Here is a tiny trained network, its code and every weight. The questions are about switching its units off for an input and a target symbol, where a switched-off unit gives its printed mean instead of its output.

import numpy as np


def w(rows, s, z=0):
    codes = np.array(rows[::2]) - 128.0
    scale = np.full(codes.shape[1], s)
    scale[-1] = z or s
    return codes * scale


def f(y):
    return y / 2 * (1 + np.tanh(0.7978845608 * (y + 0.044715 * y**3)))


def softmax(a):
    e = np.exp(a - a.max(-1, keepdims=True))
    return e / e.sum(-1, keepdims=True)


def log_softmax(a):
    a = a - a.max(-1, keepdims=True)
    return a - np.log(np.exp(a).sum(-1, keepdims=True))


def net(x, mask):
    ids = ['αβγεζηλμξπστφψω'.index(c) for c in x.split()]
    T = len(ids)
    res = E[ids] + P[:T]
    u = 0
    for l in range(3):
        q, k, v = (res @ M[l].T for M in (Q, K, V))
        z = softmax(np.where(np.tri(T) > 0, q @ k.T / 2**0.5, -1e9)) @ v
        res = res + np.where(mask[u], z, O[l][:, -1]) @ O[l][:, :-1]
        u += 1
        y = f(res @ A[l][:, :-1].T + A[l][:, -1])
        res = res + np.where(mask[u : u + 4], y, B[l][:, -1]) @ B[l][:, :-1]
        u += 4
    return log_softmax(res[-1] @ U[:, :-1].T + U[:, -1])


Q, K, V, O, A, B = {}, {}, {}, {}, {}, {}
E = w([
[128,22,173],'α',
[173,125,124],'β',
[112,149,21],'γ',
[96,123,222],'ε',
[154,132,118],'ζ',
[149,134,122],'η',
[72,105,103],'λ',
[98,111,112],'μ',
[179,179,54],'ξ',
[252,186,208],'π',
[95,109,108],'σ',
[101,109,112],'τ',
[94,106,100],'φ',
[103,190,158],'ψ',
[210,192,114],'ω',
],0.022)
P = w([
[122,75,129],'0',
[137,83,99],'1',
[154,73,91],'2',
[153,94,81],'3',
[185,90,64],'4',
[182,112,67],'5',
[196,106,44],'6',
[210,105,23],'7',
[222,103,12],'8',
[235,101,23],'9',
[254,86,17],'10',
[254,58,30],'11',
],0.0038)
Q[0] = w([
[146,110,6],'L0H0',
[74,140,233],'L0H0',
],0.011)
K[0] = w([
[177,202,82],'L0H0',
[77,3,210],'L0H0',
],0.015)
V[0] = w([
[1,45,237],'L0H0',
[171,133,232],'L0H0',
],0.0056)
O[0] = w([
[215,3,114,2],'L0H0',
[134,75,230,116],'L0H0',
],0.0053,0.0082)
A[0] = w([
[164,119,6,127],'L0N0',
[134,186,165,107],'L0N1',
[50,134,139,161],'L0N2',
[99,200,141,252],'L0N3',
],0.012,0.0029)
B[0] = w([
[89,140,254,213],'L0N0',
[181,109,68,174],'L0N1',
[194,55,120,164],'L0N2',
[133,160,92,255],'L0N3',
],0.0092,0.0078)
Q[1] = w([
[192,81,254],'L1H0',
[128,140,249],'L1H0',
],0.01)
K[1] = w([
[88,183,110],'L1H0',
[212,255,129],'L1H0',
],0.0077)
V[1] = w([
[130,179,91],'L1H0',
[3,159,186],'L1H0',
],0.005)
O[1] = w([
[111,231,3,32],'L1H0',
[205,150,97,2],'L1H0',
],0.0048,0.001)
A[1] = w([
[2,47,127,78],'L1N0',
[111,222,204,35],'L1N1',
[196,228,198,1],'L1N2',
[186,187,160,7],'L1N3',
],0.0061,0.0036)
B[1] = w([
[72,2,139,176],'L1N0',
[55,135,93,215],'L1N1',
[133,48,68,251],'L1N2',
[152,29,117,166],'L1N3',
],0.0096,0.0026)
Q[2] = w([
[169,119,2],'L2H0',
[122,146,113],'L2H0',
],0.0074)
K[2] = w([
[104,92,1],'L2H0',
[106,59,134],'L2H0',
],0.0088)
V[2] = w([
[2,145,141],'L2H0',
[159,47,2],'L2H0',
],0.0072)
O[2] = w([
[8,174,127,87],'L2H0',
[157,88,95,254],'L2H0',
],0.015,0.0028)
A[2] = w([
[87,226,233,227],'L2N0',
[67,62,114,90],'L2N1',
[58,58,97,51],'L2N2',
[216,156,2,2],'L2N3',
],0.0059,0.0064)
B[2] = w([
[138,215,215,254],'L2N0',
[58,157,89,145],'L2N1',
[83,140,24,134],'L2N2',
[1,69,168,225],'L2N3',
],0.0075,0.0051)
U = w([
[102,70,156,124],'α',
[187,156,163,137],'β',
[95,161,147,124],'γ',
[134,116,212,181],'ε',
[160,155,156,111],'ζ',
[161,149,151,95],'η',
[54,104,82,2],'λ',
[98,114,149,109],'μ',
[107,187,22,126],'ξ',
[193,115,117,155],'π',
[91,111,146,106],'σ',
[103,113,152,109],'τ',
[80,108,154,105],'φ',
[169,149,142,100],'ψ',
[154,133,5,176],'ω',
],0.013,0.0063)

Each question gives the input, a string of symbols that net reads in full, and the target symbol t.
The units are the heads (2 rows each of Q, K, V and O) and the neurons (one row each of A and B). Each row of codes is followed by its name. A weight is (code - 128) times the scale printed after its matrix; where a second scale follows, it is the last column's (O, A, B and U).
mask holds one flag per unit, layer by layer, with each layer's heads first. A switched-off unit (its flag False) gives its mean, the last column of its rows in O or B, instead of its output. The means were averaged over made-up inputs and are rounded, as every weight is.
A unit's drop is (log p(t) with every unit on - log p(t) with that unit switched off) / (log p(t) with every unit on - log p(t) with every unit switched off).
The circuit of an input: a set's keep is (log p(t) with only the set's units on - log p(t) with every unit switched off) / (log p(t) with every unit on - log p(t) with every unit switched off). Starting from the 12 units with the biggest drops (on a tie, the unit counted first), units are removed one at a time, each time the one whose removal leaves the highest keep (on an exact tie, the one counted first), for as long as the keep stays at least 0.8.
units of the circuit, in order: the units of the circuit, biggest drop first
most important unit: the unit with the biggest drop
top k neurons in layer l: the k neurons of layer l with the biggest drops, biggest first
input α π α η, target π: units of the circuit, in order -> L2H0, L0H0
input ζ ξ σ π ε β ω π α α, target π: most important unit -> L0N0
input η ω φ ψ μ, target ω: units of the circuit, in order -> L0N0, L2N0, L2N3
input γ φ λ, target γ: units of the circuit, in order -> L0N0, L0H0, L2H0, L2N0
input τ α ω φ ω α σ, target ω: units of the circuit, in order -> L0N0, L0H0, L2H0
input ξ τ ψ, target ξ: units of the circuit, in order -> L0N0, L0N3
input η τ μ γ β, target γ: units of the circuit, in order -> L2H0, L0N0, L0H0, L0N1
input μ ξ λ μ ω ψ η, target ω: units of the circuit, in order -> L0H0, L0N1, L2N0, L0N0
input ω ζ ξ ξ φ β, target ξ: units of the circuit, in order -> L0H0, L1H0, L2H0
input β ξ ζ β μ γ φ, target γ: units of the circuit, in order -> L2H0, L1N2, L2N0, L0H0
input ω σ β μ ε τ σ η ω, target ω: top 2 neurons in layer 1 -> L1N2, L1N3
input ξ π φ α α, target π: units of the circuit, in order -> L0H0, L0N0, L2N3
input π ω η, target ω: units of the circuit, in order -> L0N0, L2N0
input μ ω ω λ τ σ β, target ω: units of the circuit, in order -> L0H0, L0N0, L2N0, L1H0
input π ε β π μ η π ζ, target π: units of the circuit, in order -> L0N0, L2H0, L0H0, L1N2
input φ β τ λ φ β ω β ζ β ζ λ, target ω: units of the circuit, in order -> L0N2, L2N0, L2N3
input η ψ π ω β ψ, target ω: top 3 neurons in layer 0 -> L0N0, L0N1, L0N3
input ψ ω β φ ω μ ω φ, target ω: top 2 neurons in layer 0 -> L0N0, L0N2
input β ξ ω σ, target ω: most important unit -> L0N2
input ω γ τ ε ω ζ, target ω: top 3 neurons in layer 0 -> L0N1, L0N0, L0N3
input ξ τ μ ε ω ω φ, target ω: top 2 neurons in layer 0 -> L0N2, L0N0
input ω ξ μ, target ξ: top neuron in layer 1 -> L1N1
input ψ β τ τ φ π η ξ ζ τ, target ξ: top 2 neurons in layer 0 -> L0N0, L0N3
input μ ψ φ σ ω ψ, target ω: top 2 neurons in layer 0 -> L0N0, L0N1
input ζ σ η ξ η, target ξ: top 2 neurons in layer 0 -> L0N0, L0N3
input γ φ σ σ, target γ: top 2 neurons in layer 1 -> L1N2, L1N3
input ω η σ τ ψ π ξ τ β μ ψ σ, target ξ: top 2 neurons in layer 0 -> L0N0, L0N3
